Each row is shifted at random along 8 fixed directions that mean nothing.
Known rows, with every way that one mark hangs from another:
D{V{F T{N}}}: [ -62   17 -104   60  -33 -164  259  306 -279   63 -123 -490  153   36
  -34  107  -49  212  111  328   82 -203 -206  130 -185   71  -33  283
   64  -47  163   23 -286  257 -354  100 -156  -76   70 -200  -86   49
 -166   36  -10 -171 -436  279  -97   31  267  103 -139   40   68]
V{J{S X} Q{A{C}} T{N}}: [ -32  214  319   -4   17  118  -65 -134 -245  342  303 -337 -222  434
  -27  266  -49  232  198  699  230  161 -443  188 -125   45  371  161
 -179 -335   45  288 -373  226 -401  105 -179    6  233   98 -105 -279
 -230  524  -91  326 -293  236   15  -28   93   -9  376   46   57]
X{F S{C}}: [  32   57  -88  155  289 -264  213  268 -352  -24 -265  -99   61 -146
  172    2 -179    4 -203 -186 -395  -44   50 -104    6  102 -194   37
  -72   -5  241 -194 -137  119  -89  115   -5 -263  -66 -431  173   10
  135 -109 -282 -282 -238   32 -285 -129  204 -201 -299  316  345]
V{T U{Q{D S{C K}}}}: [-260   59  231   -2  135  -47   87  165  248   22  -66   12  122  250
  -42  325  152   27   64  219   10 -173   29   19  -51   25 -175   -3
 -229  -38  -29  -47 -187  168 -404  188 -124 -162  161   30  -80   50
    7  217    5   56 -136  137 -149  189  391  -79  -52  188  -53]
A{T{N{X}}}: [  17   71  167  -61  157  -56    7  190 -177  241   94 -192  168 -101
  250   72 -133  172  105  236 -232  306 -354  132 -196  290   66  181
  -12  -88  229 -136 -161  450 -193  166 -166   48 -181 -198  -39   20
 -312   89 -256  -76 -367  196  -41 -191 -182 -242  212  114  248]
V{F Q{D} U}: [-150  -56  239   24  104 -186 -245  -17  -92 -328 -115 -368 -200  435
  -71  415  -57  122  170  134 -157 -149 -160   97  -59   96 -199  267
 -487   40   30  177 -170  310 -333  412   83   -3  131 -191   -8  138
   47  200  -51  199 -218  346   53  162  281 -125  -31  161   -5]
K{F J Q{A{C{N}} D S}}: [-228  121  533 -180  -18   48  436  -37  307   57  -64  -51   77  136
  486  274   21  146  213  600  -79   25  -11  395 -193   70  263   14
 -532  -79   20  -56 -206  486 -154  153  131 -189  170  349 -114  -55
 -307  -46  104   77 -423  132  -62 -223 -115  273  417   78   93]
D{V{J{K S X} Q}}: [-339 -104   31   89  -31   33  -26 -176 -528  -98 -190 -539 -260  212
  158  230 -254  195   81 -106   60  144 -225  303  173  505 -156  534
   22  221  339  135 -200  468   -7  -39   67 -144 -144 -340  -13 -119
  -78  328 -246 -334 -193  379   91 -334 -131  268   12   89  177]
T{N{X{F S{D U{C}}}}}: [ -26   15  286  -97   57   84 -186   48 -204 -181  -56   75   88  -24
  379  308   65  278  -48  -70 -180  274  -27    8 -170  248 -205   19
 -375    3   84   62 -197  270 -158  201  149  -35  -73  -70  -86 -185
    1  271 -105   46 -227  233   47 -169   82 -182  103  106  241]
N{J T X{F}}: [-359  215 -145 -148  -59   50  231  196 -466   87   63 -183  225 -101
  331  231  240  -82  144  387  -27 -284  142  163 -325  137 -256  264
  -84 -144   88 -154 -206  297 -424   95  -74  -77 -130 -276  124  111
 -156 -147  251   62 -377   92  -24  -48   42    6 -301  257  -78]
A{C{F N{J{X{S{D}}}}}}: [-231   97  385  -59  105  243 -129 -209 -482 -213    3    6   87  202
  644  350  -25   92   97  111 -115  410   93   26 -280  318   64  210
 -660   -7   60   92 -246  260 -209  101  170  -39 -146 -100 -223 -526
 -335  438 -178  -17 -284  446   32 -459 -260   17  277   86  281]
N{J{K Q S X} T}: [-304  167  429   31  312  306  -45 -223 -354  400  255 -196 -117  174
  399  233 -105  -84   42  532   57  465 -164  224   76  313  213  285
 -264 -167  138  -64 -146  510 -357   43  -83    2 -214 -267 -132 -169
 -271  401 -360   55 -130  257  105 -219 -334 -188  181  111   -8]
K{F J Q V{T}}: [-286   91  617  -78  209 -242  216 -135   -1  -13   30 -180   78   88
  501   35 -113  130   -3  619 -231  395 -255  485   16  -37  374  139
 -440 -231   -6 -107 -190  639 -253  279  -39  -52  -34  -19   64    0
 -259  -33 -314  193 -332   25  113   26  200  199  291    9   36]
N{X{F S{D{Q V}}}}: [ -82   73  178   13 -108 -307  -56  307 -218  -82   90 -179  -48  120
   72  379 -236  407   44  222 -118 -130 -346  133 -283  187  -33   30
 -301  -62  -28  115 -273  378  -94  362 -193 -260   22  -66  380  -21
  159  356 -114  236 -119  296   -1    4  230 -426 -179  111   97]
U{C Q{A}}: [-380 -130  232  -22  239 -260 -269 -316 -221 -168 -262  -53 -227  267
  312  228 -261  113  -58   69 -270  189 -182  593 -114  205   37  307
 -487   64  203  -83 -161  495  -69  192   48  142  -62 -313   30 -270
  215  152 -383   70 -234  210   88 -288  -35 -175  200  114   43]
T{N{X{F S{C J K}}}}: [ -29   65  116   97  165   75    7  238 -422   14   88  -79  169 -103
  398  203 -118  310  -44   64  -86  247 -183  208 -160  131   73  147
 -267 -271   -4  109 -349  201  -81  147 -187 -249   96 -100   95 -133
 -160  218 -178   29 -250  113 -110 -117  155 -248   76  116  318]
X{F S{D{V{Q}} U}}: [-238  213  420 -152  -35  249   80  197  184   29 -179  153   89   50
   97  352  327  177 -259  140 -107  -49  281 -481 -320  261 -418 -235
 -112  -28   74 -145  -62   88 -416  160  270  -58  -97    5 -113  -88
  -22  250  150 -292 -262  182  -96 -109  186   36   71  108  266]
U{C{N{T}}}: [-155   61  -54   42  196 -356  306  144  101  174 -155  -99   51   49
  120   43   16  -64  -30  109 -309 -119 -121 -109  -84   49 -155   27
   69   75  272 -324  -23  254 -360   82   22  -32 -148 -303  -24  148
  128 -182 -226 -186 -398  156 -217  -38  165 -230 -157  281  -89]
D{Q V{F J T}}: [-106  374  382  214  241 -179 -106  172   24    6 -100   13   -5  273
    0  194  -95   56  107  404 -223  192 -106 -339  -80   25 -128   23
 -135 -328  -38 -211  -65  313 -438  427    3 -322   68 -289  119   27
   -6  387 -533  202 -253  -14 -267   82  419 -269 -153  254   79]
U{C{N{X}} Q{A D S{J}}}: [-416  -22 -139   16  -84 -311  246  104  -21   30 -281 -277   76  130
  302   82 -125  -39  276  242 -138 -305  -30  343 -125   80 -270  238
  -31   74  188  -43 -166  211  -72  -37  -10 -280  172  -63   13  139
  172 -145   81  -20 -277   83 -125 -167  222  -84 -108  324   50]
X{F S{C D{Q} J K U}}: [-433  179  202   72   15  187 -134  260 -124  -96    7   50  399   44
  344  121   34  299 -266  352 -134  115  153   24 -195   26 -262   81
 -191 -300  -44   20 -256   78 -168   43  -86 -239   46   -7    3 -278
  -11  318  -57 -149 -269   80   39  238  328 -126  176   31  325]
T{N{J{S X}}}: [-267  171  -19   17   22  127  478  185 -320  398  -32 -238   86  -71
  208  -21  169 -133  185  316  -49   21   95   18  -88  144 -223  160
  107  -96  253 -185 -107   85 -504  -58   85 -161 -138 -320 -197   87
 -253 -104   -7 -357 -421  186 -215  -93   62   97 -210  287   79]
J{D{V} K Q X{F}}: [-261  253  441  133  201  182  232   80  -99  422  -51 -341 -130  127
   70  212  -39  -16 -259  476  -35  124   18   16   44  392 -284   11
 -162  115  290 -183   11  529 -283   76   77  -99 -164 -241 -160    4
  -90  308 -187 -354 -282  309  -73 -105 -112 -116 -199  155  -23]
N{J{D{V} S} X}: [-396   -6  -18  105 -177 -182  -23   99 -619   29   48 -433  -64  189
  139  239 -210  175  349  203   67  -60 -211  412  -24  226 -132  419
 -172   84  153   18 -179  431 -231  198  -51 -259  -51 -445  152  -46
   43  128  -51  114 -203  418   52  -39    4 -100 -307  113  -78]
V{F Q{D S} T}: [-421  212  475 -244   56  -13   86 -114  380  126 -225 -128  100  354
   10  167  274 -359   -6  532  -93 -110  232 -167 -108   88 -355   70
  -13 -231  197 -233   33  247 -726   29  417  251   69   -7 -400  237
 -196 -111  219  -70 -460  112 -130   53  190  124  142   67    1]
N{J{Q} T X{F}}: [-170  252  -72 -196  -21  123  -26  241 -289  241  150 -263  138  -96
  276  246   69  186   17  393  -18   26 -149  122 -192  394 -114  204
  161   94  199 -172 -187  575 -194   27 -181   16 -362 -233   12  155
 -121   35  -12 -128 -248   91  110 -131 -282  -73   56  113   88]
Q{A{C{F N{J}} T} D}: [-227  -10  303  -10  213  -18  -63 -123 -337  -25 -108 -145  192  205
  540  193 -173   11  243  336 -208  142  -31  180 -267  226    4  287
 -535 -102  244 -109 -130  384  -69   79   64    9   23  -80 -285 -270
 -305  189 -161   14 -478  268  -40 -479 -328 -110  263  245  141]
J{Q{D} S{C}}: [-207   62   21  137  164   40  171  116 -486  156  -93 -360  -35   75
  148  183 -249  -31  154   37  -74  -11  -24  222   31   80   -6  284
 -293   26  184   13 -231  203 -163  138 -120 -375  -25 -393   35 -177
 -151  215 -192 -134 -166  218  -92 -165   42 -189  -84  204  187]
A{C{F} T{N{J{Q}}}}: [-205   86   96  102  242   39  312   64 -418  133   74 -118  326   51
  254  172  -27  -44  131  361 -277    8   57  -46 -232  108  -42   98
 -332 -167  214 -174 -153  165 -287   11 -178  -98  -64 -279 -124  -94
 -174   97 -233  -38 -445  235 -172  -50  -41 -151 -117  341  -56]
V{J{S} Q}: [-132    4  -30  161   40  118 -134  -95 -549 -295 -126 -316 -246  215
   68  388 -114  150  294 -339  -75   -5 -109  169  -17  274 -134  422
 -327  101  120  156 -253  258 -188  315   81 -398  -50 -386  230 -152
  -42  317 -170   45 -122  219  -17 -224   76  111  -41  170  197]
T{N{J{K{F} Q S} X}}: [-238  275  312  133  225  232  129  120 -248  353  125 -228   92  -62
  354   37  -41  -89  159  446 -177  408  -71  113  156  254  -73  198
  -12 -140  228 -215  -52  465 -392    1   79 -213 -214 -363 -197  163
 -237   18 -323 -134 -283  108 -109  -58  -91  -76   23  263   84]
T{N{J{K{Q}} X{F}}}: [-427  111  382    7  148  -85  -25   12 -161  192  124 -143   77   59
  398   55  -83    7  -76  531 -349  349 -138  339   18  235  -62  182
 -154 -260  262 -251  -20  578 -270   51  110  109 -122 -215 -168  256
 -108 -128 -290   28 -423  142   -6   61   31 -136   93  192  -35]
X{S{C{F N} D U}}: [-171   65  153   72 -163  -86  -65  225    5  -30  -39 -190  225  140
  228    0  -50  291 -153  251 -174   34  -91 -134 -102   85 -150   23
  -64   60  175  -38 -170   99 -269   23    9  -50  -76   -2 -184 -110
  -11   98  -81 -260 -343  393   22   93  133 -135  221   44  288]
C{F N{J X}}: [ -45  279  279  108   -5   26 -185  196 -159   56  113 -164   36  149
  417  228  -75  121  237  367 -162  243 -234   28 -278  272   65  141
 -233  -16   28  -99 -168  431 -329  273  -40 -160 -221 -136  -58    9
 -278  161 -242   79 -318  283  -71 -229 -128 -257  140  169  167]
D{Q{A S{J K}} V{F}}: [-386  -25   42  -42 -210  111  393  177   57  -43 -201 -211   59  207
  143  505   12  345  200  354  393 -410  -97  301 -373  164  -78  187
 -210  -97  -15  134 -387  195 -216   30  -49 -297  231  185   83  -67
 -159  337  226 -157 -362  308 -120 -198   93   54   26   11   20]
X{F S{C{N} D{Q V} U}}: [ 110  158  161  259  129 -323 -195  580  -59   36   18  -98  186    7
  189   89 -416  563 -177  290 -300  214 -269 -292  -38   77   72 -143
  -55  -86   28   30 -251  200  132  257 -320 -396    5 -114   93 -118
  146  428 -504  -51 -113  164 -108  131  379 -542   53  174  408]
Q{A{T{N}} S{C{F} D K}}: [ -19  186  285  299  194   28   40  184  163   76    4  145  462  106
  198   76   70  179   36  283 -160   24   68  -49  -50   36 -272    2
 -259 -330   88 -229  -61  170 -375  155   18 -237  229  174 -108   -9
  -27  213  -61   11 -386    0 -261  114  234 -281  102  221  147]
V{F Q{S{D}} T{N} U{C}}: [-216  -32  209  -90  475  -60 -157  -49 -249  -81 -173 -304  174  130
  396   58 -149 -143  -54  383 -146  422   55  -16  208  -69  171  257
 -242 -364  117  260 -439  122 -278  -70    1  120  155 -209 -424 -150
 -335  259 -231  112 -259  127 -111  -14  429 -118  237  190  303]
C{N{J{Q{A S}} T X}}: [-218  211  119  -64  -50  169  103  155 -190  246  206 -183   61  121
  366  369   19  106  352  543  181  -27 -174  193 -265  179  179  173
 -211 -115   33   23 -251  371 -357  150 -146 -194   12    6   28  -14
 -324  166   65  222 -231  208   13 -256 -149 -195  179  105   67]
J{Q S{U{C{N}}}}: [ -69 -120  196  283  174  -24  114   -4 -309    0  -36 -205 -157  257
  167  373 -203   38  172    0  -56   13 -217  112  -14   59  111   62
 -486  147   81  165 -250  129 -220  205  -82 -360  -37 -274   92 -244
    5  380 -371  122  -97  397  -40  -51  182 -343  -80  190  -48]
S{K{F J{D X} V{U}}}: [  77  153  341  136  516 -306  286  366  201  494  -23 -301  173 -123
  392 -312 -115  207 -214  462 -345  558 -368  -76  459  149  -27  -66
  220  -12  168 -343 -123  481  -85   67  -53 -160 -254 -254  -77  303
  -97  -26 -541 -470 -286  -10 -248   74  174 -191   17  340  215]
J{K{V{F}} Q{A D}}: [-300   42  421   79  420  148   25 -193 -263   26 -237 -318  -76  176
  421  223 -160  -88   81  206 -126  227    6  255   92  212 -170  344
 -554 -112  228 -120  -61  461 -204  191  318 -128   44 -294 -138  -70
 -222  229 -213 -116 -280  154   15 -456  -66  -89  117  219  180]
T{N{X{F S{C D J U}}}}: [-158 -182  243 -191  -50   75   25   33 -384  -57    6  -11   42  -60
  526  320   12  432 -158  -68   29  287 -133   17 -153  197  -44   -7
 -484 -107   83  196 -424  122   28   63   15  -44   31   86  -88 -178
 -187  443  -84   -8 -309  395  -31 -292   24 -301  251  131  232]
V{F J Q{A} T{N} U}: [-128   85  132  -34  176  225  -97  -96 -233 -198 -197 -300 -106  239
   95  273  174   58  145  154   73   92   -2 -194   55  121 -248  224
 -208 -159  167  189 -255  151 -446  105  226  -65  197  -89 -285   28
 -269  273  -51    8 -345  127  -95 -110  251  258  178  220  205]
Q{A{T{N{J X{F S}}}}}: [ -82  161  409  -96  146  -14   -2   47   19  255   19  106   98   11
  279   90   47   78  -18  433 -226  214 -136  -28 -230  269 -163  -56
  -46 -242  257 -285   54  390 -338   90  126  132  -16  -29 -148   89
  -67  -17 -132   -4 -404   30  -86 -231 -184 -168  167  183  192]
S{D J{Q} K}: [-524 -139  235  199  176  -41  -80  -55 -356  -52    6 -153  144  250
  273  124  -28  157 -120   29 -203  183 -123  322   11  119 -268  337
 -456 -151  101  -94 -187  328 -205  171   64 -154  -40 -201  134  -80
   16  333 -308  -67 -304  232  -28   82  231 -304  131  103   23]
K{F V{J}}: [  -9  214   25   72   41  -90  320  345 -301  132   -3 -477  119  -48
  283   -6  -85  266  147  518  -90  -45 -289  402 -145 -143  295  295
 -157 -153  -31   -6 -427  282 -221  298 -311 -287   14 -288  230  -20
 -290   35  -76   12 -377   11  -63  -62  293   37  -77  224  199]
T{N{X{S}}}: [-156  204  265 -220 -227  120  464  232  182  335  157  -10  -83   74
  -60  366  312  122  114  370   75 -257 -164  -34 -488   62  -49 -179
 -162 -160   13  -74 -160   85 -687  235   18  -30   73   82   56  101
 -160   -1  277   31 -393  351 -158  -62  109 -137  -51   87  -40]
D{Q{A} V{J{K} T}}: [-270  242  -85  319   55 -309  -98  281 -122   45 -146 -409   10  199
 -163  -79 -283  190  189  372 -186  -69 -278   97  109  191 -315  379
  309  -60  287 -251    1  536 -160  158  -84 -369    2 -344  166  144
  212   81 -428 -178 -291  -12  -92   72  230   -8 -170  224  147]

Rows:
[-221  -92  -22  113   42 -290   43  138 -177    0 -199 -299   25  114
  186  168 -339  371  -54  132  -49   40 -161  215   53  156   15  201
 -146   77  115   -3 -333  276   84  106 -209 -221   92 -237   45   17
  155  250 -250  -86 -179  268 -127  -35  148 -208  -17  141  134]  U{Q{S{C J{D{V{F}}}}}}
[  88  -40  175   47  121   79   88  -14 -503   36  118  -95   17    5
  326  360 -135  288  105  121   50  195 -194  218 -171  240  123  137
 -453  -56  101  169 -282  301  -66  172 -280 -129   30  -71  -69 -246
 -202  468 -219  140 -266  286   -3 -199 -144 -142  -14  142   47]  A{T{N{J{S{C} X{F}}}}}
[-174  -15  169  259    3 -161  -86  285  156  134   97  -39  179  240
  173   65  -32  451 -140  228 -105  175 -377    4  -35   41  -58   36
  -14  -43   32 -120 -184  191 -146  136 -166 -142   -6    4  -12   11
   43  242 -371 -164 -370  267  -96  259  251 -363  317   63   85]  S{C{N} J K U}
[-118 -124  312   84  -62  -15 -396 -220 -249 -171  -83 -477  -28  457
   77  166 -127  154  104  217   29  158 -312  208  199  222 -200  392
 -145  141  244  111 -148  447 -240   78  157   40  -28 -135 -251  -23
  -11  343 -264   72 -237  304  255  109    5   95  231  -45   30]  V{F J{Q{D} S{U}} T}
[ -95  117  169  -58  313  -80   55  102 -430  150   21 -124  119 -119
  477  183  -27  -95  -24  229 -216  136  -65   92 -175  172   29  164
 -276 -226  108 -145 -261  369 -250  193  -37  -22 -184 -300  135   19
 -280   60 -138  112 -291   89 -115 -231    2 -360  -61  282  105]  N{T X{F}}
[-267  -51  141 -105   95 -455  301  197  -38  434  116 -253  129   21
  325  -95 -112   -9 -122  401 -259   47 -374 -134   -8   51   41  -30
   91 -211  281 -203 -170  201 -343  -42   -3   93  -88 -118   -1  263
  -99 -120 -164  -52 -373  327 -185  -44  152 -508   62  248    9]  C{N{T X{S{D}}}}
[-302  182  216  -64   23  357  -21 -224 -116 -287 -292  -45  116  229
  183  293  392  -71  186   30   68    2  400 -246    2  152 -587  224
 -297 -248  170   15 -107  110 -593   98  570 -150  259   53 -311    2
 -215  236  224   26 -408   22 -151 -158  283  379  148  163  191]  V{F J Q{A S{D}} T{N}}
[-529  -60  254   54 -124 -173  154   54   72  -92 -339   19   34  244
  175  230   -4  156  183  198  -23 -113   79   33 -154  204 -377   99
 -133   -4  188 -202  -44  230 -161   75  240 -229   11  -65   24   58
   57  147 -130 -228 -337  213 -113 -141  112  -99   -4  199   88]  D{Q{A S{J U}} V}
[-393  218  286 -110  155   56 -115    7  -35 -173 -313 -125  128  220
  312  183 -111  -83   75  551    0  276  135   31  -45   49   57  267
   -5 -212   53   71 -277  278 -308  -22  -13  -41   58 -232 -285 -278
 -304  300 -247   -6 -258   41  -23 -130  226  185   80   92  305]  D{Q{S} V{F J T U{C}}}
[-421  350  144  126   15  -23  318  275  170  318 -158 -114 -104  157
  -70  118    6   65   80  487 -114 -178  -39 -129 -139  121 -309   43
  111 -203  185 -358   -7  283 -385  166   62 -345   41 -214  119  123
   31  122 -199 -251 -407   60 -299 -128  187 -104 -182  349   42]  D{Q{A} V{J{K}}}
[-338   96  162  -14 -121 -200  117   69  137 -149 -121   62  -68  262
  -37  393  -29  143  151   77 -106 -200   -1  152 -201  125 -205   61
 -309   55   99 -148  -73  298 -309  279   58 -189  -19 -120  145   21
  113  136  -95   -2 -276  276  -89   44  107 -187  -95   98  -36]  D{Q{S{C}}}
[ 108   96  338  -56  113   79  400  194  123  243   72  -88  158   55
  346  267  184  325   15  268  224  116 -280   34   22   44  164  -54
 -308 -160 -132   63 -479  234 -242  199 -128 -287   96  243   88  -29
 -328  559  -34   50 -236   96 -256 -170  288 -161   84  192   60]  Q{S{D K{F V{J{X} T}}}}
[-342  118  243   40    4   98  215 -199 -102   65 -120 -290 -162  168
  237  101 -103   80 -213   63 -116  198  -63    9  282  343 -268   95
 -171  140  361 -100  -53  393 -172  -55  186 -168  -56 -121 -114   46
   13  152 -254 -330 -266  334  -75 -119 -134  113  -33  191   78]  V{J{D K{Q} X{S{C{F}}}}}
[ -47  208  142  296  154 -132 -197   71 -367   12   49 -276  191   76
  403    3 -280  -21  162  228 -234  274 -151   76   45  172   35  299
  -25  -45  202 -104 -102  352 -306   70  -20 -195 -201 -324  -91  -59
 -170   30 -306   -4 -223  197    4  -10  -31 -187   97  144  227]  J{S{C{F N{T X}}}}
[-253  209  346 -199  -79  201  -76  101   48  -41   76  160   44   79
  236  414  131  271  126  200  -62  206  -33  -74 -321  151 -136  -66
 -370 -130  -42   67 -187  198 -377  271   64 -130  -19    9  -36 -224
  -73  365  -46  128 -212  295   41  -74  122 -237  160   63  151]  T{N{X{S{D{Q} U{C}}}}}
[-106  -19  202  226  154  119  337  -63 -168 -201 -170 -273   81   69
  329  290   42  -41  254   40   90  -47  -10  127   93   61 -104  199
 -357  183   96  114 -180  246 -340   73  128 -403  -20 -186 -101 -184
 -124  206  -66  -41 -205  274   27  -88  228  268 -174  175  -97]  J{K{F V{T}} S{U{C{N}}}}
[-198  162   80   44   99  236    5   78 -470  108  -88 -197  205  -65
  455    1   49  -30   74  385  -99  293  176  232  -76  185 -137  289
   -2  -51  198   -6 -172  209 -267  -93   26  -41 -180 -332 -350 -226
 -220   34 -109 -239 -350  101   63  -66   19  183  -29  160  239]  T{N{J{S{U{C}} X{F}}}}
[-236  103  291   81  -35 -111  -14   85  116 -128  -50   43  -90  275
   45  379  -55  172  259  141 -140  -26 -107  155 -287  148  -92  107
 -381  -46  -28 -105 -123  338 -265  403   29 -296  -26  -87  236   30
   41  261 -195  132 -218  189  -88  -26   82 -270    6  112   72]  D{Q{S{J}}}
[-372  -91  110  -43  174    3  285   27 -240  287   64 -257   38  150
  276  150 -101  179  -92  413  -24   15 -278  514 -128  121  189  232
 -267 -154  129  -56 -359  338 -131  -23 -145   -9   -6  -81  101 -250
 -156  106 -145 -184 -421  290  -49 -192  -76  -77  269   48   47]  S{K{J{Q{A{C}}}}}
[  84  145   40  184  109 -281 -104  289  -27  202   72 -334 -189  210
  -74    2 -152  288   10  347 -273  122 -481   36   78  140    6   91
  111  110   57  -31 -234  302 -152  291 -340 -166  -95 -263  206  189
  159  236 -470   -5  -93  115  -87  212  280 -253  -79  340  163]  V{J{X} U{Q}}
[  35  -31  266  120  253 -266 -139  215 -298   86  -11 -119   43   56
  297   23 -328  218 -299  314 -292  218 -238  133  -49  -34  287   13
 -283 -217   65   22 -332  147  -19  180 -248   -6   25 -246   91 -202
    3  161 -405   58 -228  181  -60   19  211 -479   87  150  326]  X{F S{C U}}
